Below are the code and all the weights of a small trained network. Each question names an input and a class and asks about switching units off, where a switched-off unit gives its printed mean instead of its output.

import numpy as np


def w(rows, s, z=0):
    codes = np.array(rows[::2]) - 128.0
    scale = np.full(codes.shape[1], s)
    scale[-1] = z or s
    return codes * scale


def norm(h):
    return h / np.sqrt((h * h).mean(-1, keepdims=True) + 1e-5)


def f(y):
    return y / 2 * (1 + np.tanh(0.7978845608 * (y + 0.044715 * y**3)))


def log_softmax(a):
    a = a - a.max(-1, keepdims=True)
    return a - np.log(np.exp(a).sum(-1, keepdims=True))


def net(x, mask):
    res = np.array(x, float).reshape(1, 2) / 4 @ E
    u = 0
    for l in range(3):
        y = f(norm(res) @ A[l][:, :-1].T + A[l][:, -1])
        res = res + np.where(mask[u : u + 3], y, B[l][:, -1]) @ B[l][:, :-1]
        u += 3
    return log_softmax(norm(res)[-1] @ U[:, :-1].T + U[:, -1])


A, B = {}, {}
E = w([
[248,191,212,118,97],'x0',
[128,122,84,65,225],'x1',
],0.0014)
A[0] = w([
[128,190,200,89,135,24],'0.n1',
[234,130,188,167,109,5],'0.n2',
[252,186,210,77,128,145],'0.n3',
],0.0025,0.002)
B[0] = w([
[97,45,170,96,177,81],'0.n1',
[68,168,159,110,252,105],'0.n2',
[139,155,156,133,102,247],'0.n3',
],0.0048,0.0014)
A[1] = w([
[127,117,103,44,254,89],'1.n1',
[80,82,128,140,186,3],'1.n2',
[30,152,64,139,139,77],'1.n3',
],0.0039,0.0012)
B[1] = w([
[184,133,127,216,55,227],'1.n1',
[48,206,173,170,3,48],'1.n2',
[137,145,218,78,185,254],'1.n3',
],0.0047,0.00084)
A[2] = w([
[91,150,146,253,99,235],'2.n1',
[157,105,130,137,181,251],'2.n2',
[7,136,138,153,149,14],'2.n3',
],0.0047,0.0021)
B[2] = w([
[223,102,64,98,145,242],'2.n1',
[62,81,118,124,121,249],'2.n2',
[212,206,254,117,156,168],'2.n3',
],0.0046,0.0017)
U = w([
[189,200,240,82,181,201],'0',
[224,82,28,122,105,185],'1',
[9,45,85,95,154,179],'2',
[72,212,97,157,108,24],'3',
[69,202,107,169,91,2],'4',
[54,230,110,184,63,16],'5',
[72,197,120,181,81,33],'6',
],0.011,0.0067)

Each question gives the input, the list of numbers given to net, and the class t.
The units are the neurons (one row each of A and B). Each row of codes is followed by its name. A weight is (code - 128) times the scale printed after its matrix; where a second scale follows, it is the last column's (A, B and U).
mask holds one flag per neuron, layer by layer. A switched-off neuron (its flag False) gives its mean, the last column of its row in B, instead of its output. The means were averaged over made-up inputs and are rounded, as every weight is.
A unit's drop is (log p(t) with every unit on - log p(t) with that unit switched off) / (log p(t) with every unit on - log p(t) with every unit switched off).
The circuit of an input: a set's keep is (log p(t) with only the set's units on - log p(t) with every unit switched off) / (log p(t) with every unit on - log p(t) with every unit switched off). Starting from all 9 units, units are removed one at a time, each time the one whose removal leaves the highest keep (on an exact tie, the one counted first), for as long as the keep stays at least 0.8.
circuit, biggest first: the units of the circuit, biggest drop first
most important unit: the unit with the biggest drop
top k neurons: the k neurons with the biggest drops, biggest first
k most important neurons of layer l: the k neurons of layer l with the biggest drops, biggest first
input [-2,3], class 2: most important unit => 0.n2
input [-2,-2], class 2: 2 most important neurons of layer 0 => 0.n3, 0.n2
input [3,0], class 2: top 2 neurons => 2.n3, 1.n2
input [-7,7], class 0: top 4 neurons => 1.n2, 1.n3, 2.n3, 1.n1
input [-5,4], class 0: circuit, biggest first => 1.n2, 2.n3
input [-1,-3], class 2: top 2 neurons => 1.n2, 1.n1
input [3,2], class 2: top 2 neurons => 2.n3, 0.n3
input [-4,-8], class 1: top 2 neurons => 2.n1, 0.n2
input [-8,-6], class 0: top 3 neurons => 2.n3, 1.n3, 1.n1
input [-2,-1], class 2: top 2 neurons => 1.n1, 0.n2
input [-7,2], class 0: circuit, biggest first => 2.n3, 1.n2
input [-7,3], class 0: top 2 neurons => 2.n3, 1.n3
input [-5,5], class 0: top 2 neurons => 1.n2, 1.n3
input [3,3], class 2: circuit, biggest first => 2.n3, 2.n2, 2.n1
input [-6,8], class 1: top 3 neurons => 1.n1, 1.n2, 0.n2
input [-4,-6], class 1: circuit, biggest first => 2.n1
input [-4,2], class 0: top 4 neurons => 1.n3, 1.n2, 2.n3, 0.n3
input [2,-1], class 2: top 4 neurons => 2.n3, 1.n1, 0.n3, 1.n2
input [2,2], class 2: top 3 neurons => 0.n3, 2.n3, 2.n1
input [2,-8], class 1: most important unit => 2.n1
input [-6,-4], class 0: top 2 neurons => 2.n3, 1.n3
input [3,4], class 1: 2 most important neurons of layer 0 => 0.n2, 0.n1
input [2,-2], class 2: 2 most important neurons of layer 1 => 1.n1, 1.n2
input [-4,3], class 0: 2 most important neurons of layer 1 => 1.n2, 1.n3
input [1,-2], class 2: 2 most important neurons of layer 1 => 1.n2, 1.n1
input [-4,-1], class 0: 2 most important neurons of layer 1 => 1.n3, 1.n2
input [2,-4], class 1: circuit, biggest first => 2.n3
